Below are the code and all the weights of a small trained network. Each question names an input and a class and asks about switching units off, where a switched-off unit gives its printed mean instead of its output.

import numpy as np


def w(rows, s, z=0):
    codes = np.array(rows[::2]) - 128.0
    scale = np.full(codes.shape[1], s)
    scale[-1] = z or s
    return codes * scale


def f(y):
    return np.maximum(y, 0)


def log_softmax(a):
    a = a - a.max(-1, keepdims=True)
    return a - np.log(np.exp(a).sum(-1, keepdims=True))


def net(x, mask):
    res = np.array(x, float).reshape(1, 4) / 4 @ E
    y = f(res @ A[0][:, :-1].T + A[0][:, -1])
    res = res + np.where(mask, y, B[0][:, -1]) @ B[0][:, :-1]
    return log_softmax(res[-1] @ U[:, :-1].T + U[:, -1])


A, B = {}, {}
E = w([
[133,211,180,39],'x0',
[46,166,255,176],'x1',
[97,62,185,26],'x2',
[54,188,42,106],'x3',
],0.0071)
A[0] = w([
[169,96,27,128,94],'N1',
[110,144,142,160,19],'N2',
[145,101,156,68,57],'N3',
[74,157,56,103,116],'N4',
[124,126,148,102,149],'N5',
[104,137,207,116,45],'N6',
[41,72,124,93,142],'N7',
[150,96,106,103,143],'N8',
[85,73,110,175,33],'N9',
[122,57,140,211,185],'N10',
[111,139,169,123,28],'N11',
[173,73,46,113,3],'N12',
[130,96,165,136,77],'N13',
[84,143,94,122,174],'N14',
[181,93,103,56,62],'N15',
[97,115,249,132,87],'N16',
[116,182,188,121,14],'N17',
[121,120,156,107,152],'N18',
[50,57,111,158,106],'N19',
[165,120,125,88,29],'N20',
[167,88,169,163,80],'N21',
[136,121,147,124,69],'N22',
[181,60,80,63,155],'N23',
[127,82,161,117,37],'N24',
[163,77,169,218,125],'N25',
[182,117,147,190,83],'N26',
],0.018,0.0034)
B[0] = w([
[78,173,111,254,248],'N1',
[127,116,100,74,150],'N2',
[125,64,162,146,178],'N3',
[44,131,206,155,202],'N4',
[134,102,120,101,160],'N5',
[69,117,61,133,201],'N6',
[213,137,175,114,189],'N7',
[108,132,114,72,179],'N8',
[167,161,124,81,177],'N9',
[159,185,176,90,233],'N10',
[111,151,106,147,161],'N11',
[108,200,62,62,228],'N12',
[97,139,165,133,166],'N13',
[78,120,161,117,177],'N14',
[101,71,203,101,203],'N15',
[31,96,43,177,249],'N16',
[117,162,51,60,187],'N17',
[117,91,127,135,165],'N18',
[151,154,199,45,192],'N19',
[118,101,186,127,157],'N20',
[99,184,154,125,188],'N21',
[113,121,142,127,140],'N22',
[65,80,137,5,242],'N23',
[88,122,185,145,166],'N24',
[161,234,150,84,227],'N25',
[159,193,179,123,188],'N26',
],0.039,0.011)
U = w([
[211,182,135,136,184],'0',
[132,124,112,251,1],'1',
[193,123,125,254,101],'2',
[129,104,34,184,107],'3',
[87,147,119,137,183],'4',
[161,45,166,117,157],'5',
],0.0086,0.0059)

Each question gives the input, the list of numbers given to net, and the class t.
The units are the neurons (one row each of A and B). Each row of codes is followed by its name. A weight is (code - 128) times the scale printed after its matrix; where a second scale follows, it is the last column's (A, B and U).
mask holds one flag per neuron, in row order. A switched-off neuron (its flag False) gives its mean, the last column of its row in B, instead of its output. The means were averaged over made-up inputs and are rounded, as every weight is.
A unit's drop is (log p(t) with every unit on - log p(t) with that unit switched off) / (log p(t) with every unit on - log p(t) with every unit switched off).
The circuit of an input: a set's keep is (log p(t) with only the set's units on - log p(t) with every unit switched off) / (log p(t) with every unit on - log p(t) with every unit switched off). Starting from the 12 units with the biggest drops (on a tie, the unit counted first), units are removed one at a time, each time the one whose removal leaves the highest keep (on an exact tie, the one counted first), for as long as the keep stays at least 0.8.
units of the circuit, in order: the units of the circuit, biggest drop first
k most important neurons: the k neurons with the biggest drops, biggest first
drop of u: that unit's drop, to one decimal
input [-5,-2,5,-2], class 0: units of the circuit, in order -> N16, N7
input [-6,7,-2,-7], class 0: units of the circuit, in order -> N25
input [-2,-4,-7,7], class 1: units of the circuit, in order -> N1, N23
input [-7,-3,8,3], class 5: 2 most important neurons -> N7, N23
input [1,2,8,4], class 5: 2 most important neurons -> N7, N1
input [-7,6,5,-4], class 0: 3 most important neurons -> N25, N10, N7
input [-4,-4,8,-8], class 5: 3 most important neurons -> N15, N3, N23
input [5,-2,-6,2], class 1: 2 most important neurons -> N23, N12
input [3,-6,2,-1], class 5: drop of N16 -> 0.2
input [3,-2,-5,7], class 1: drop of N23 -> 0.3
input [8,0,0,-8], class 3: drop of N16 -> 0.2
